Here is a tiny trained network, its code and every weight. The questions are about switching its units off for an input and a class, where a switched-off unit gives its printed mean instead of its output.

import numpy as np


def w(rows, s, z=0):
    codes = np.array(rows[::2]) - 128.0
    scale = np.full(codes.shape[1], s)
    scale[-1] = z or s
    return codes * scale


def f(y):
    return y / 2 * (1 + np.tanh(0.7978845608 * (y + 0.044715 * y**3)))


def log_softmax(a):
    a = a - a.max(-1, keepdims=True)
    return a - np.log(np.exp(a).sum(-1, keepdims=True))


def net(x, mask):
    res = np.array(x, float).reshape(1, 6) / 4 @ E
    y = f(res @ A[0][:, :-1].T + A[0][:, -1])
    res = res + np.where(mask, y, B[0][:, -1]) @ B[0][:, :-1]
    return log_softmax(res[-1] @ U[:, :-1].T + U[:, -1])


A, B = {}, {}
E = w([
[163,169,172,133,167,67,198],'x0',
[183,124,178,124,70,177,119],'x1',
[143,155,16,120,77,143,71],'x2',
[66,124,200,110,112,56,79],'x3',
[80,137,114,139,144,203,145],'x4',
[170,138,98,11,184,89,123],'x5',
],0.012)
A[0] = w([
[102,102,182,145,144,100,115,140],'neuron 0',
[68,106,213,161,44,186,171,206],'neuron 1',
[1,127,101,164,139,92,39,163],'neuron 2',
[140,168,90,91,114,67,168,157],'neuron 3',
[72,113,166,60,219,172,156,150],'neuron 4',
[218,164,152,82,119,176,92,193],'neuron 5',
[191,151,45,142,167,82,194,152],'neuron 6',
[96,200,125,80,141,69,128,179],'neuron 7',
[159,95,140,108,127,68,60,83],'neuron 8',
[147,145,158,127,151,99,136,255],'neuron 9',
],0.012,0.0071)
B[0] = w([
[195,114,126,118,166,69,173,181],'neuron 0',
[143,170,105,169,193,107,65,250],'neuron 1',
[61,246,158,68,169,143,116,244],'neuron 2',
[146,94,193,117,193,114,101,177],'neuron 3',
[119,152,226,110,50,149,207,201],'neuron 4',
[120,204,134,163,96,133,126,197],'neuron 5',
[215,145,167,205,193,109,133,192],'neuron 6',
[170,153,148,173,193,34,91,195],'neuron 7',
[165,48,170,93,63,147,57,169],'neuron 8',
[157,120,240,81,141,42,169,195],'neuron 9',
],0.011,0.015)
U = w([
[51,188,47,138,60,250,65,203],'0',
[91,49,108,74,127,141,149,32],'1',
[158,130,207,121,56,102,95,55],'2',
[137,202,181,154,211,98,126,243],'3',
[113,52,97,127,112,137,105,2],'4',
[126,164,183,115,89,164,230,6],'5',
[183,68,139,61,140,92,122,30],'6',
[186,141,37,220,166,198,95,121],'7',
],0.011,0.0033)

Each question gives the input, the list of numbers given to net, and the class t.
The units are the neurons (one row each of A and B). Each row of codes is followed by its name. A weight is (code - 128) times the scale printed after its matrix; where a second scale follows, it is the last column's (A, B and U).
mask holds one flag per neuron, in row order. A switched-off neuron (its flag False) gives its mean, the last column of its row in B, instead of its output. The means were averaged over made-up inputs and are rounded, as every weight is.
A unit's drop is (log p(t) with every unit on - log p(t) with that unit switched off) / (log p(t) with every unit on - log p(t) with every unit switched off).
The circuit of an input: a set's keep is (log p(t) with only the set's units on - log p(t) with every unit switched off) / (log p(t) with every unit on - log p(t) with every unit switched off). Starting from all 10 units, units are removed one at a time, each time the one whose removal leaves the highest keep (on an exact tie, the one counted first), for as long as the keep stays at least 0.8.
circuit, biggest first: the units of the circuit, biggest drop first
unit that matters most: the unit with the biggest drop
top k neurons: the k neurons with the biggest drops, biggest first
drop when u is switched off: that unit's drop, to one decimal
input [2,4,-3,5,-5,4], class 2: circuit, biggest first	neuron 8
input [-2,5,1,4,8,-1], class 0: circuit, biggest first	neuron 9; neuron 7
input [6,2,2,6,-6,2], class 6: top 2 neurons	neuron 8; neuron 2
input [5,-6,8,-7,-3,-4], class 7: top 2 neurons	neuron 2; neuron 9
input [1,-2,-4,-2,7,7], class 5: top 2 neurons	neuron 4; neuron 1
input [-2,-5,-7,4,-6,3], class 6: circuit, biggest first	neuron 8; neuron 1
input [-2,8,5,-4,7,-5], class 7: top 4 neurons	neuron 1; neuron 2; neuron 4; neuron 8
input [-6,0,0,-7,0,-6], class 7: top 2 neurons	neuron 2; neuron 1
input [-7,-1,2,7,-2,-1], class 0: top 2 neurons	neuron 9; neuron 6
input [-6,-3,8,-8,-3,8], class 7: top 2 neurons	neuron 2; neuron 9
input [-1,7,1,2,2,-1], class 7: drop when neuron 2 is switched off	0.3
input [2,8,5,-1,-5,6], class 2: drop when neuron 2 is switched off	0.4
input [-5,-7,7,-2,0,0], class 0: drop when neuron 1 is switched off	0.3
input [-5,8,0,3,-7,8], class 2: unit that matters most	neuron 5
input [4,-1,5,-8,0,-4], class 7: drop when neuron 2 is switched off	0.1
